Read these off the row that follows.
1) Find the entry just right of -6.42.
2) Find the entry just left of 4.41.
3) Find the entry just left of -1.80.
array([-1.28, -6.42,  4.41,  2.37,  5.22, -1.66, -1.80,  4.81])
1) 4.41
2) -6.42
3) -1.66

W =
[[63 29 45 35]
 [34 63 55 30]
 [46 23 37 54]
 [38 68 56 25]
 [60 56 33 45]
 [64 57 28 48]
 [38 69 56 26]
 [86 34 48 12]
 [65 30 48 29]
 [36 65 55 29]
 [37 66 56 27]]
Rows and columns are numbered from 1.
The smallest entry: 12
The entry directly below the smallest entry is 29
The entry in row 1 and column 1: 63
Give the entry just left of 25.
56
Give the top-right entry.
35
Give the entry directly above 27.
29
Give the entry at row 1, column 3.
45
Give the entry just left of the smallest entry.
48
Give the entry directly below the largest entry.
65
Give the bottom entry of the column that holds the largest entry.
37
The entry in row 1 and column 2 -> 29
Give the bottom entry of the column that holds the smallest entry.
27
The entry in row 3 and column 1: 46
The entry in row 2 and column 3 -> 55
Give the entry directly above the smallest entry.
26
The entry directly below 23 -> 68
The entry in row 2 and column 1 is 34

m = ((379, 239, 218, 573, 335, 235, 51, 394, 494, 461), (154, 281, 283, 196, 380, 265, 221, 543, 458, 339), (427, 387, 402, 270, 275, 339, 654, 610, 417, 182), (163, 201, 138, 173, 355, 207, 317, 199, 391, 384), (572, 291, 51, 621, 605, 231, 478, 690, 309, 293), (335, 229, 133, 209, 350, 336, 912, 207, 278, 169), (134, 89, 12, 314, 420, 249, 427, 234, 530, 406), (474, 408, 339, 183, 225, 269, 541, 76, 30, 193), (341, 299, 145, 18, 306, 29, 654, 472, 656, 413), (10, 201, 370, 83, 171, 338, 442, 441, 765, 347), (594, 319, 189, 618, 434, 353, 519, 363, 104, 200))
The entry just left of 350 is 209
The second largest entry: 765
The fourth entry in reading order: 573
Read off the entry just right of 12.
314
Read off the second entry in reading order.
239
Read off the minimum.
10
The entry just right of the smallest entry: 201
Read off the entry just left of 171.
83
Read off the third smallest entry.
18
The largest entry: 912
The entry just right of the largest entry -> 207
Read off the first entry in reading order.
379
Read off the entry just left of the largest entry.
336
Read off the entry just left of 353.
434
The entry just right of 299 is 145
Read off the third largest entry.
690
The entry just right of 353 is 519
The entry just left of 530 is 234
Read off the entry just left of 319.
594
The entry just left of 229: 335
The entry just right of 594 -> 319

[[ 1.17  1.21 -0.93  0.08  2.79 -0.58 -0.02 -0.07 -0.09  1.25 -0.81  5.87
   0.02 -0.07  0.69  0.23]
 [ 1.85 -0.13 -0.12  0.30  2.05 -0.66 -0.04 -0.12 -0.14 -1.69  0.26 -0.25
   0.21  0.02 -1.17  0.15]
 [-0.96  4.64 -0.56 -0.07  6.99  0.96  0.09  0.05  1.75  1.67  0.14 -0.09
   0.10 -0.03  0.49 -0.01]
 [-0.70 -1.13  0.34 -0.36 -3.63 -0.05  0.16 -0.14 -0.33 -0.12 -0.63 -0.70
   0.10  0.02 -1.52 -0.32]
 [-1.93 -3.47  0.27  0.03 -2.38 -0.82  0.00 -0.14 -0.68  0.59  1.84 -3.29
   0.03  0.00 -0.21 -0.27]
 [-0.02 -2.61 -0.91 -0.04  2.64 -0.58 -0.06 -0.13 -0.48 -0.07 -0.46  4.39
   0.16 -0.04  0.03  0.14]
 [-1.09  1.41 -0.67 -0.22 -6.56  0.27 -0.08  0.01  0.82 -0.92 -1.86 -0.72
   0.08  0.05 -0.24  0.17]]
The entry just right of 0.69?
A: 0.23
The entry just left of 1.21 -> 1.17
The fifth entry in reading order: 2.79
The entry just right of the smallest entry: 0.27
The entry just left of the largest entry?
A: -0.07
The entry just left of 1.67 -> 1.75
The entry just right of 0.82?
A: -0.92
The entry just right of -0.92?
A: -1.86
The 2nd entry in reading order is 1.21
The 2nd largest entry?
A: 5.87
The entry just left of 2.64?
A: -0.04
The largest entry?
A: 6.99
The entry just left of the smallest entry: -0.22
The entry just right of the largest entry?
A: 0.96
The entry just left of 0.69: -0.07
The minimum is -6.56
The entry just left of -0.91?
A: -2.61

358,322,366,788,819,358,816,676,345,371,211,762,344,121,344
The entry just left of 121: 344
Find the entry just left of 816.
Answer: 358
Find the entry just right of 371.
Answer: 211

Questions about the array below. Indices start at 1.
1) Which number is the entry at row 1, column 3?
2) Which number is the entry just right of 4.79?
3) Which number is the entry just left of 4.63?
4) Which number is the entry directly above 2.46?
5) Which number is the entry directly below the largest entry?
6) Which number is the entry in row 3 and column 1?
7) Which number is the entry just left of 1.09?
8) Which number is the entry in the top-left corner?
[[-0.51 -0.87  0.07  0.45 -0.43]
 [ 0.84  2.46 -1.30 -1.75 -1.61]
 [-0.48  2.02 -1.61  1.20 -1.78]
 [-3.16 -2.02 -0.99 -1.30  3.32]
 [ 0.47 -2.60  3.17  1.09  0.48]
 [-0.69 -0.22 -1.37  1.74  3.47]
 [ 1.97 -2.59  4.53 -3.19 -4.94]
 [ 0.42 -3.03  0.13 -1.21 -1.86]
 [ 2.47  0.36  0.56 -6.51 -0.30]
 [-1.14 -1.61  0.37  4.39 -3.73]
 [ 0.36  0.90 -1.59  4.79 -2.45]
 [ 0.90 -1.56  5.17  1.67 -2.29]
 [-0.68 -2.71 -0.92 -5.61  5.05]
 [ 1.06 -1.21 -1.40  1.48  3.42]
 [-1.61 -1.42  0.85  4.63 -3.20]
 [ 0.70  1.27  2.98  1.32  3.23]]
1) 0.07
2) -2.45
3) 0.85
4) -0.87
5) -0.92
6) -0.48
7) 3.17
8) -0.51

arr = ((140, 138, 153, 95, 162, 43), (161, 77, 74, 96, 58, 244), (152, 95, 150, 86, 173, 32))
The maximum?
Answer: 244
The second largest entry -> 173
The minimum?
Answer: 32

Read these off the table that follows. Indices start at 1.
1) What is the entry directly above 692?
2) What is the entry in the bottom-left corner?
3) What is the bottom entry of the column that holds the largest entry?
4) What is the entry in row 1 and column 2?
5) What is the maximum?
6) What is the entry in row 1 and column 3?
7) What is the top-right entry?
8) What is the entry directly below 692?
797,752,926,741,671
252,779,459,834,836
850,766,975,722,637
759,562,448,413,476
764,551,414,378,447
834,758,954,724,644
514,251,119,568,878
518,389,338,692,908
815,751,936,735,663
831,756,952,726,649
1) 568
2) 831
3) 952
4) 752
5) 975
6) 926
7) 671
8) 735

a =
7083  5162  6469  6777  5669  5709  5449  7443
8083  4758  6708  4952  6754  4355  5695  7473
6028  4788  6856  6164  7384  6756  5419  6488
5854  5094  7552  7369  6105  5763  4730  6488
5557  5653  5259  7634  5679  2292  4963  7953
Read off the entry just left of the smallest entry.
5679
Read off the 3rd entry on the main diagonal.
6856
The bottom-right entry -> 7953
Read off the bottom entry of the column that holds the largest entry.
5557
The entry directly below the largest entry is 6028
Read off the 1st entry, reading row by row.
7083
The fourth entry, reading row by row: 6777
Read off the entry directly below 7369.
7634
Read off the third entry from the end, reading row by row.
2292
Read off the entry just left of 4730.
5763
Read off the third entry in reading order.
6469
The entry just right of 7369 is 6105
The entry just right of 5557: 5653
The entry just left of 4355 -> 6754
Read off the top entry of the column that holds the smallest entry.
5709
The largest entry in the first column is 8083
Read off the top-right entry.
7443
The smallest entry in the first row: 5162

[[ 3.03  1.43 -1.34 -1.99 -1.41  3.21  3.63 -1.40  4.21  1.96 -1.21 -1.19
  -1.90  3.06]
 [ 1.84 -3.74  1.00 -5.28  2.04  1.68  1.82  1.70 -3.65 -3.58  1.27  1.75
  -0.53  1.81]
 [-1.15 -0.47  2.21 -3.30  2.54 -1.47 -1.74  2.38 -1.45 -0.20  2.15  2.62
  -0.54 -1.06]
 [ 0.09  0.49 -2.04  3.66 -2.51  0.18  0.45 -2.22  0.51  0.24 -2.35 -2.20
   0.52  0.15]
 [ 1.92  3.21 -1.52 -2.04 -1.59  2.15  2.44 -1.36  6.83  4.00 -1.44 -1.52
  -2.91  2.02]]
Find the maximum.
6.83
The entry just right of the largest entry: 4.00
Find the entry just left of the largest entry.
-1.36
Find the entry just left of -0.54.
2.62
The entry just left of 2.44: 2.15
The entry just left of 2.54 is -3.30
Find the entry just right of the smallest entry.
2.04
Find the entry just right of -1.34.
-1.99
